Rows, each followed by one of two labels for a hidden trait (new trait and labels in each part):
[-15, -9, -5, 2, 8, -2, -29, 1, 23, 8, 4, 7, -2, 25, -8, -1, 12, 15, -5, 2, 0, -44, -11, -2, -3, -5, -4, -17, 0, -2, 25, -1, 1, 8, 2, 15, -12, 0, 11, 2, -1, -7, 4, 0, -5, 5, 18, -11, -7, -1, 20, -8, 1, -30, 29, -2, 8, -4, 2, 8, 1, 0, 3, -23, 7, 2, -2, 0, 4, -1, -13, 7, -6, -5, -20, 3, 4, -6, 1, -2, -13, -8]
T
[-3, 0, -4, 4, -1, 7, -3, 6, 24, -3, 2, -7, 36, -2, 20, 0, 2, -2, 5, 1, 2, 3, -1, -4, 4, -4, 2, 34, 9, 0, 1, 8, -1, -2, 1, -1, 2, -1, -22, 2, 0, 1, 0, -1, 2, 0, 12, 5, 1, -2, 1, -4, 20, -15, -4, 0, 1, 1, 0, -26, 0, -2, -16, -1, 1, -5, 11, 1, 2, 2, 2, 0, -1, 23, -5, -1, 7, -1, 0, -15, 1, -2]
Z
[0, 3, 14, 3, 0, 4, -4, 14, 35, 1, 3, 6, 14, -1, 2, 0, 5, -2, -8, -4, 0, -8, -63, -4, -4, -4, -3, 1, 6, -1, 20, 1, 1, 30, 2, 6, 3, 19, 23, -1, -1, 8, -2, -1, 13, 6, 3, -12, 3, 3, 4, -2, -4, -7, 28, -4, 6, 2, 1, -8, 0, 0, -4, -18, 1, 2, 23, 16, -23, 8, -6, 7, -1, -8, -12, -4, -5, -1, 1, -7, 2, -11]
Z
[0, -13, -41, 19, 0, -2, -59, 2, 8, 14, 5, 15, -6, 16, -4, -4, 3, 11, -2, -2, 0, -24, -9, -7, -6, -8, 1, -28, 3, 8, 13, 4, 0, 44, -4, 3, -23, 2, 9, 3, -2, 1, -3, -1, 2, 7, 14, 0, -1, 5, 6, 4, -37, -2, -4, 24, 4, -3, -4, -2, -1, 13, -3, -4, 3, 1, 1, -2, 3, -3, 5, -9, -7, -5, 44, 4, 0, -2, -2, -5, -6, 2]
T
[-1, -6, -15, -8, -6, 13, -3, 7, 7, 20, 3, 3, 4, 18, -4, -16, 4, 3, -4, -1, 0, 27, -48, -3, -1, -3, -2, -1, 15, 1, -7, 7, 5, 50, 0, 25, 2, 7, 13, 18, 19, 6, -2, 3, 2, 2, 26, 5, 9, -4, 4, -5, -11, -19, 15, -31, 6, 4, 0, -9, 0, 0, -12, -8, 0, -12, 8, 11, -14, 3, 3, 6, -1, -5, -5, -1, -2, -32, -4, 0, 10, -6]
T
[-7, -25, -4, 46, -1, 12, 15, 4, 6, -8, -13, 1, 0, 0, 14, -10, -5, -2, -4, -1, -1, -19, -42, -6, -2, -8, 0, -11, 0, 0, -5, 4, 1, 4, 1, 3, 7, 0, -8, -12, -1, 6, 0, -1, 4, 4, 10, -8, -6, -4, 3, -2, -1, -2, 31, -9, -10, -5, 0, -15, 7, 8, 12, -44, 3, 4, -45, 0, -12, 0, -29, 24, -5, -5, -3, -2, -1, 5, -6, -15, -5, -6]
Z
[8, -17, -9, 9, 3, 22, 3, 3, 21, 0, 9, -2, 20, 2, 12, -12, -6, 2, 1, 1, -7, 39, -9, -9, 4, -2, 0, 2, 0, 11, -8, -22, -1, -3, 0, -1, -1, 0, -1, 18, -14, -2, 0, -4, 0, 5, 33, 2, 1, 1, -1, 0, 15, -4, -5, 3, 9, 0, -3, 1, -2, 0, 9, -1, 0, 0, -1, 0, -1, 7, 1, -7, 2, -9, -16, 1, -1, 1, 0, 4, 3, 0]
Z
[1, -19, -1, -10, 5, 33, -1, -5, -3, 25, -4, -3, 11, 0, 8, -3, -10, -2, 4, 15, 1, 4, -63, 7, 1, 0, 0, 1, -6, -4, 37, -25, -14, 26, 2, -3, -7, -3, -3, 6, 1, 3, -2, 0, 1, -3, 26, 7, 1, 1, 7, 0, 0, -29, -1, -3, -2, -1, -6, 2, 5, 1, 9, 2, 3, -1, -1, 9, -3, 0, 1, -3, -7, 3, 38, 2, -1, 5, -6, -11, 4, -17]
T
[-21, -6, 0, -3, 3, -45, -42, -43, -14, -21, -1, -14, 6, 0, 3, 3, -3, 2, 11, 0, -8, 19, -55, 4, 3, 2, -1, 2, 1, -1, 14, -20, -2, -17, -9, -8, -2, -36, -4, 3, -8, -10, 3, 9, 0, -3, 0, -4, 2, 2, -6, 9, -8, 3, 19, 1, 11, -1, -2, 5, -6, 3, -4, 19, 8, -3, -50, 2, -2, 2, 9, -6, 1, 10, 3, 15, 7, 14, -1, 9, 22, -5]
Z
[-6, -24, -11, -8, 0, 3, 6, 6, 1, 1, -2, -2, -9, 29, -1, -2, 5, -2, 16, -3, 0, -24, 5, 14, -1, -1, 0, -21, 1, 0, -5, -46, 5, -7, 0, 4, 20, 3, 7, -1, -1, 7, -5, 0, 0, 1, 9, -8, 5, -3, 2, 3, -31, 5, -11, 63, -6, 0, 1, -26, -2, 8, 0, -9, 0, 1, 15, -3, -7, -1, -1, 3, -1, -5, 33, -2, 0, 1, 4, 0, -28, -2]
T
[6, 5, -24, 15, -2, -29, -6, 8, -3, 4, -11, 15, -1, 2, 30, 1, 5, 6, 4, 7, 0, -9, -50, 0, 3, -1, -1, -2, 2, 1, -8, -3, 5, 10, -13, 8, 1, 21, 18, 5, -3, 11, -3, 0, 0, 3, 1, -15, -1, -12, 4, -2, -4, -3, 4, -28, -17, 0, 2, -6, 2, 1, 2, -2, -3, 2, 8, 9, 2, 3, -21, 5, -1, -8, 59, -4, 4, 0, -2, -3, -13, -3]
T
[-29, 0, -1, 2, 0, -7, 4, -7, 1, 23, 0, -9, -1, 9, -1, -16, -6, -2, 1, 0, -1, 25, -5, 1, 0, -1, -4, -22, 15, 1, 17, -28, 0, 0, 6, 4, 1, -3, 14, 15, 1, -13, 16, 2, 2, 1, 8, 0, 6, 22, 13, 7, 0, -14, -3, -1, -2, 0, 0, -47, -1, 1, -1, 1, 1, 0, 28, -1, 0, -2, 2, -1, 0, -7, -3, 2, -3, 1, 10, -1, 17, 1]
T
[1, -1, 1, 29, 6, -30, 42, -25, 1, -1, 6, 0, -8, 0, -2, -8, 1, 1, 0, 1, -14, 15, -50, -2, 0, -1, -1, -6, 7, -1, 0, 0, -4, 18, -8, 6, 1, 1, -38, 10, 0, 0, -1, 0, 1, 11, 3, -16, 1, -9, 1, -1, -4, -31, 21, -1, -1, 0, -8, 6, -1, 1, -1, -1, -1, 7, 4, 2, 5, 1, -20, 1, -1, -1, -3, 0, -1, -1, -2, -2, 0, -13]
T

Part 2:
[2, -3, 10, 3, -18, 2, -3, 7, -13, -8, -23, -13, -2, 3, 6, -3, 27, -24, 2, -5, 1, 5, -8, 6, -2, 2, -16, 3, 2, 1, -15, 4, 22, 3, 4, 6, 2, 3, -1, 10, 9, -1, -6, 2, -1, -41, 0, -6, -2, 5, -4, 12, 0, 6, 2, 8, -3, 4, 3, -5, 10, 17, 14, 10, 17, 26, 6, -2, 2, -3, 4, 4, 5, 0, -6, 12, 0, -2, -11, -3, 6, 2, 0, 5, 7, -7, 8, -2, -9, 15, -14, 10, 2, -1, 4, 9, -4, 10, 2, -14, -5, -2, 18, 4, 26, 5, 3, 9, -18, 4, 0, 8, 15, -15, -10, -4, -7, -8, -5, -3, -12, -6, -3, 14, 13, -1, 4, 0, 19, 1]
MZ
[-14, -1, 1, -19, 7, 0, 6, 3, 8, -22, -39, -9, 19, -5, 13, -7, 17, -25, -10, -5, -4, 4, 13, 8, -5, 9, 14, -2, 6, -2, -34, 1, 17, 4, 0, -1, 1, -3, -13, -32, 1, 0, -20, 2, -8, 4, 0, -1, 6, 6, -12, 1, -1, -2, -3, 7, -8, -8, -6, 2, 14, 10, 0, -13, 10, 1, 10, 11, 1, -2, 2, 3, -1, 11, 2, 20, 6, -19, 1, -7, 23, -3, 3, -5, -12, -2, 7, 1, 11, -7, 6, -5, 16, 0, -5, 42, 1, -3, 0, 6, 2, 4, 6, 6, 7, 9, -5, -26, -20, 1, -1, 9, -2, -7, 9, 0, 16, 9, 10, 1, 15, 4, -19, 14, 14, 5, -5, 17, -48, 3]
PH
[-1, 0, 0, -2, -18, 2, -6, 5, -16, -5, -33, -3, -7, 1, 3, 2, 16, -36, 7, 0, 1, 4, 1, -15, -17, 1, 2, 3, -8, 1, -37, 0, 0, 0, 4, 12, 9, 3, -7, 10, 13, -3, -3, 2, -8, -31, -2, -5, -2, 0, -16, -1, 0, 14, 3, 1, -2, -4, -1, 0, 9, 13, 5, -7, -1, 16, 2, -3, 3, -1, 2, 4, 4, -3, -14, 11, 3, 6, -9, -6, 11, -1, 12, 9, 3, -3, -1, -1, -14, 9, -19, 2, -8, 6, 6, -5, -9, 4, -8, -18, 5, -1, 8, -3, 23, 8, 7, 10, -12, 2, 1, -3, 1, -9, -4, -2, 2, -10, 0, -1, -12, -8, 3, 5, 7, -2, 5, 0, 18, -5]
MZ
[-10, 0, 3, -14, 1, 1, 5, -2, 9, -18, -17, 4, 7, -5, 10, 1, 11, -13, -15, -1, -3, 2, 4, -4, -7, 7, 3, -1, 9, -1, 0, 1, 7, -1, 0, -6, 3, -2, -5, -25, -5, 1, -18, 0, -4, 11, 0, 2, 1, 8, 1, 1, -1, -3, -9, 1, -4, -8, -5, -2, 0, 0, 2, -15, 4, -6, 6, 9, -1, -1, 1, -1, -3, 9, 3, 11, 3, -2, 2, -2, -3, 0, -5, -7, -6, 4, 4, 1, 27, -3, 6, -6, 21, 2, -4, 17, 1, -4, -1, 1, 2, 2, -7, -1, 6, -3, -8, -16, -13, 1, -1, 6, -9, -9, 14, 0, 5, 4, 8, -1, 10, 7, -9, 8, 7, 4, -8, 8, -24, 1]
PH
[-10, 1, -2, -7, 21, 0, 1, -6, 14, -8, 16, 1, 12, -4, 23, 1, -4, 4, -3, -4, 1, 0, 10, -20, 4, -3, 30, -3, -2, 1, -25, -3, -13, -5, 0, 2, 6, -1, -9, -14, -1, -5, -2, 1, -11, 36, 1, -2, 3, -2, -1, 1, 0, -6, 0, 0, -4, -11, 1, 17, -7, -10, -1, -18, -9, -8, 7, -2, 2, -3, -2, 2, -4, 1, 3, 21, -6, 18, 11, 1, -1, -1, -2, -5, -5, 6, -6, 0, 3, 2, 12, -10, -17, -1, 5, 8, 1, -10, -15, 18, -5, 3, 13, -7, -9, 2, -5, 1, 4, -2, -1, 0, -1, 3, 0, -1, 6, -4, 6, 1, 16, 9, 2, -1, -17, 3, -5, 1, -20, 0]
PH
[-4, 1, 0, -13, 1, 1, 4, -7, 6, -13, -11, 3, -7, -4, 12, 0, 16, -23, -16, -2, -1, 2, 7, -7, -11, 8, -2, 0, 9, -1, 4, 1, 15, -1, -3, -6, 2, -2, -7, -45, -4, 9, -14, -1, 1, -5, -1, -6, 4, 6, -5, -10, -1, 1, 6, 5, 0, -2, -4, -11, 2, -7, 8, -15, -3, 0, 6, 11, -3, 1, 1, 0, -2, 6, -3, 10, 1, 15, -2, 0, -3, 0, -1, -5, -5, 6, 6, 0, 28, -11, -3, 0, 25, 8, -7, 11, -7, -4, -7, -4, -6, 0, -11, 0, 29, -1, -6, -21, -12, 1, 1, 2, -7, -12, 9, 0, 1, 7, 6, -1, 5, 1, -6, 20, 3, 4, -11, 9, -11, -1]
MZ
[3, 1, -6, -5, 17, -2, -3, 9, 14, 30, 37, -2, -2, -5, 16, -4, 12, 15, 6, -5, -4, 0, -2, -1, 8, -6, -4, -2, -6, -2, -3, -12, 4, -1, -1, -2, -1, -1, -2, 8, -2, -1, 5, 1, 2, -14, -1, -3, 2, 0, 13, 0, 2, -9, -3, 1, 3, 10, -5, 13, -1, -4, -11, 4, -8, -2, -1, 2, 0, 2, -3, 3, -8, -3, 16, 5, -7, 2, 4, 3, -2, 2, 5, 7, 4, 2, -8, 2, -22, -11, -3, 1, -20, -4, -5, -4, 12, -4, 16, 10, 16, 1, -5, 1, -42, 3, 4, -6, 9, -3, 2, -22, -9, 3, 6, 6, -1, 1, -1, 1, 4, -1, -7, -14, -17, 0, 6, 5, -24, 0]
PH
[2, 3, -6, 0, -12, 2, -10, 1, -16, 6, -15, 12, -18, 2, -2, 14, -1, -26, 6, 5, 0, 0, -4, -24, -16, -1, 10, 4, -12, 2, -25, -5, -22, -5, 3, 7, 14, 2, -5, 25, 9, -8, 1, 1, -5, 0, -2, 6, -3, 1, -8, -10, 0, 13, -6, -7, 1, -6, -3, 0, -6, 6, -5, -15, -15, -4, -2, -6, 3, 0, 2, 3, 2, -3, -8, -3, 5, 18, -7, -3, -10, 0, 13, 8, -1, 4, -6, -1, -9, 11, -19, -7, -9, 5, 9, -19, -6, -2, -5, -15, 16, 0, -13, -11, 10, 0, 5, 20, 2, 0, 1, -13, -18, 1, 2, 0, 0, -15, -2, -1, -15, -3, 19, -2, 4, 3, 3, -7, 18, -9]
MZ
[-1, 1, -15, -12, 8, -2, 8, 3, -12, -2, -38, 6, -14, 1, -10, -12, -3, -39, 4, -9, 2, -2, 9, -2, -9, 4, 10, -3, -20, -3, -19, -1, 12, 5, 3, 7, -1, -1, -9, -2, 5, 1, 6, 6, -18, -25, -1, -1, 3, 1, -9, -10, 1, 17, 4, -11, 14, 1, -6, -12, 13, 25, -14, 5, -24, -11, -8, 9, 0, 6, -3, 2, 3, -4, -15, -7, -1, -9, -14, -17, 39, -3, 26, -4, -3, -1, -3, 0, -3, -20, -2, 5, -7, 4, -11, 1, -12, 0, 13, -49, 9, -1, 1, -5, 7, 13, 9, -8, 3, -4, 3, -21, -9, 12, 2, 6, 7, 2, 3, 1, -17, -11, -17, -24, 6, -5, 1, 3, -15, -3]
PH
[-11, -1, -2, -7, 25, -1, 4, 5, 22, 4, 27, -2, 8, -4, 22, -4, 0, 24, 7, -5, 2, 1, 9, -18, 7, -5, 12, -1, 1, 1, -6, -6, 10, -7, 0, 0, 2, -1, -10, -2, 1, 0, 2, 0, -13, 0, 1, -10, 1, -2, 11, 14, 1, -9, -9, 4, 2, -2, 0, 20, -1, -3, 0, 3, 2, -4, 2, 3, -1, -3, -2, 4, -8, -1, 11, 7, -10, 6, 11, 5, -6, 1, -5, -4, 4, 1, 1, 1, -10, -5, 8, 4, -20, -1, 4, 0, 7, -2, 6, 17, -7, 2, 13, 0, -2, -2, -3, 5, 4, -5, 0, -5, 1, 1, -2, 4, 13, -2, 2, 1, 9, 0, -4, -4, -30, -7, -1, 13, -30, -1]
PH
